[[-62  26  -3  22 -12 -36   6  28 -41  -9]
 [ 40  17  -5  -6 -19 -29 -41 -20  29  -5]
 [-32  25  -1  14 -26 -60 -20  21 -17  -6]
 [-30 -22  16 -29 -19 -44   5   0 -12  -6]
 [-18 -19  16 -27 -34 -70 -15   9   0  -4]
 [-19  29  -3  13 -26 -60 -27  10  -8  -6]
 [-35  41 -16  30  12  19  11   3 -32 -10]
 [-36  17  -9   7  26  48  36 -18 -35 -10]
 [-15  38  -5  12 -20 -55 -26 -12  -7  -6]
 [-63  -3   8 -12   5  -7  36  -9 -42  -9]
 [ 50   2  -1 -18 -19 -22 -39 -21  37  -4]] yields -1

[[-10 -58  49   1  56  40 -61 -29 -53]
 [  1  17  16 -21  42  -1 -61 -13 -21]
 [ -9 -38  22 -19   6  -5  -6 -15 -37]
 [ -9 -38  44  47  68  72 -66  -8   1]
 [ -9 -40  46  46  64  71 -61  -8  -3]
 [ -9 -38  26  33  19  41  -4   1  10]
 [-12 -68  54  26  56  53 -56 -16 -28]
 [ -2  -3  31  35  56  47 -61  -1  17]
 [  3  18  26  26  56  41 -77  -8   6]
 [ -9 -48  48  43  61  70 -61  -8  -3]
 [-10 -55  40   7  33  32 -26 -17 -35]] yields 40

[[-61   1  32  23  32 -39 -41  31   2  20 -31 -41   6]
 [ -6   9  25   2  42  -1 -23  20  -5  39  11  27  10]
 [-45 -51  -8  -8  17 -58 -61  17   6  18  39   5 -20]
 [ 35 -10 -36 -35 -35  22  14 -39 -24 -26   8  23 -16]
 [-25   1  15  25 -21  25 -48  27 -58 -33  21 -19  42]
 [ 50  34 -14  -9 -32  47  65 -36  -2 -29 -38  -5   0]
 [-39 -36 -12  24 -52  -3 -54  22 -40 -59  44 -38  24]
 [ -8  -5 -27 -12 -73  32 -21 -29 -78 -80 -24 -41  11]
 [-61 -16  12  39 -40  -1 -64  35 -53 -56  11 -64  39]] yields 12

[[-24 -23  35   7 -23  44  -7 -37  -8 -54 -59  12  -6 -16]
 [ 55 -29 -12  -9  64 -46  -8   9 -27  14 -21 -41 -41  19]
 [-22 -16 -24 -23   0  -6 -23 -22 -17 -23  20   9 -10 -28]
 [  4 -19 -21 -17  22 -17 -16 -12 -18  -9  11  -3 -17 -13]
 [  2  29  13  18 -17  10  22  22  25  25  10   6  25  17]
 [-23  23 -51 -39 -34 -76 -22  49  -6  46  44 -63 -17   8]] yields -51

[[-19  12 -46 -18  -3 -28   3]
 [  0   5   5   0  15 -36  32]
 [  1  29 -64 -44  22 -27 -22]
 [ -9   2  41  37  28   2  26]
 [ 24 -11  50  50  29  13  24]
 [ -6  -1 -32  -6  -9 -29 -17]
 [  2 -29  56  47 -28  42   8]
 [  6  -7  19  40 -31  45   9]] yields 19

[[  1  -3  24  19 -62  10 -82 -56  -5]
 [  1  -3  25  20 -62  11 -82 -56  -5]
 [-11  44   5  20 -17 -31 -17 -86 -32]
 [ -9  38   5  16 -13 -29 -14 -81 -31]
 [-13   9  31  -6  37  19  23  12  -4]] yields 31

[[  2   2   0   2   2   2   2   2   0   0   0   2   2   0   0   2]
 [ 65  66   0  65  66  66  64  63 -64 -65 -61  66  63   0 -66  62]
 [ 37  37   0  37  38  37  36  36 -36 -36 -34  37  36   0 -37  35]
 [ -7  -7   0  -7  -7  -7  -6  -6   6   6   5  -7  -6   0   6  -6]
 [ 56  57   0  56  57  56  55  54 -55 -56 -52  56  54   0 -56  53]
 [ -7  -7   0  -7  -7  -7  -6  -6   4   4   3  -7  -6   0   5  -6]
 [-65 -66   0 -64 -66 -66 -64 -63  66  67  64 -66 -63   0  68 -62]
 [-66 -67   0 -66 -68 -67 -65 -64  64  65  61 -67 -65   0  66 -63]
 [ 14  14   0  14  14  14  13  13 -12 -12 -11  14  13   0 -13  13]
 [ 29  29   0  29  29  29  29  28 -29 -30 -28  29  28   0 -30  28]
 [ 50  51   0  50  51  51  50  49 -50 -50 -47  51  49   0 -51  48]] yields 0

[[ 72  40 -24 -31  23 -10  -8 -40   4  60  55  -6  60  43  -6  19]
 [  3   0  75  34 -15  85  13  26  73  -3 -21  81  22  29  43 -52]
 [-50 -13 -39   9   2 -40 -18  21 -40 -34 -16 -28 -67 -45 -28  44]
 [ 61  34 -28 -31  18 -14 -12 -39  -2  51  47  -9  48  34 -10  17]
 [  7   3  67  31 -11  77  13  24  67   1 -15  74  23  29  39 -42]
 [ -5   1  47  27 -10  58   3  23  49  -6 -17  59   4  15  26 -28]
 [  6   3  70  32 -13  81  13  25  70   0 -17  78  23  30  41 -46]] yields 70

[[-23  10  -8  45  -9  17 -48]
 [-48   8  14  44 -17  17 -51]
 [-55  16  11  64 -19  20 -74]
 [ 24 -16  27 -67  16 -19  72]
 [ 47 -12  -7 -51  16 -17  57]
 [  8   9 -24  24   0   1 -25]
 [-23   2  -7  28 -10  11 -32]
 [  5   1  -4   0  -1  -7  -4]
 [-35   1   9  25 -14  16 -31]
 [-25  19  -3  50  -9   5 -59]
 [-19   9  11  18  -6   4 -23]] yields 11
---
Q: [ 69 -25 -19 -54]
A: -19

Q: [ 69  -1 -34 -74 -18]
A: -1

Q: [-59  49  59  69 -37 -15   0]
A: 59

Q: [-64  42  29 -25  22]
A: 29

Q:
[[ 21 -65  -2 -70  25]
 [ 76  -9  54  -1 -69]]
A: 54

Q: [ 71 -41  59 -37 -53  11]
A: 59

Q: [ 66 -25  14  64 -44  24]
A: 64

Q: [-63 -49  74 -11]
A: -11
---
[[-37 -73 -23  34]
 [-42 -64 -48  29]
 [-48 -47 -37  32]]: 29

[  2  34 -29  43  35  78 -68]: 35

[-34  15 -61 -82]: -61

[-50   1 -60  77 -75]: -50

[-18 -65  -7  57  61]: -7

[-70 -73 -65 -64]: -70
---
array([[187, 200, 306, 804, 362],
       [672, 752, 361, 741, 236]]) Answer: 741

array([136, 210,  84, 151,  49, 149]) Answer: 149

array([129, 175,  42,  30, 254]) Answer: 129

array([22, 85, 72, 17, 60]) Answer: 60

array([[710, 729, 932, 796, 751, 696, 470],
       [255, 240, 659, 797, 583, 633, 400]]) Answer: 796

array([[162,  96, 116, 141, 147,  55, 122],
       [109,  60, 123, 152,  72, 157, 137],
       [ 98,  75, 118, 194,  83, 131, 104]]) Answer: 157
---
0.19,-0.11,-0.12,0.05,0.15,0.13,-0.08 -> 0.19
8.28,-1.49,11.15,-10.47,17.89 -> 8.28
-130.98,-83.05,60.05,-158.87,105.80,72.37 -> -130.98
-4.9,-17.1,2.6,19.5,-3.1,5.8 -> -4.9
0.18,0.16,0.13,-0.12,-0.11 -> 0.18
-10.13,61.66,-79.48,134.95,167.07,-107.85,-128.98 -> -10.13
---
(159, 119, 36, 158, 196, 91, 172)
196, 36
(3, -556, -405, -135, 557)
557, -556
(143, 204, 108, 62)
204, 62
(-35, -28, -42, 47, -24, 41, 45)
47, -42
(8426, 2439, 4898, 4059, 6382)
8426, 2439
(4, 2, 4, 3, 7, 3)
7, 2
---
  8   13  -11   24   -2    4
 28   11   64  -21   45   23
 25    7   49  -17   29   17
Out: 25

 38    7  -22   25  -64  -13
 18    0    8  -21   16  -13
  3    0    5   -3   10   -7
Out: 3

 5  64   7  28  25
-1  11   9  19  37
 6  48   8  28  34
Out: 6

 15   34  -26  -35
 41   67  -50   21
-16  -27   28   28
Out: -16

 10  -38   -5    8
 55   36   62   57
 -7   28    9   -3
Out: -7

 48   33   27   -3    9
 26  -17  -35  -23    2
 18   49   -3   25  -70
Out: 18

 39   -5   14   32   42   15
  6  -32  -71   -2  -57  -23
-31  -46  -40   13  -30  -18
Out: -31
---
[ 18  34 -37  19  21  16 -12] gives 18, -12

[[5 4 7 6 7 1 8]
 [4 4 8 1 5 4 4]] gives 5, 4

[[137 192  67  54 177 120  86]
 [128 112 133 145 121 127 141]] gives 137, 141

[214 121  71  15] gives 214, 15

[2053 9136 7547 9208 8067] gives 2053, 8067

[[3 8 7 4 3 7]
 [5 5 7 8 9 2]] gives 3, 2

[837 766 260 357 210] gives 837, 210
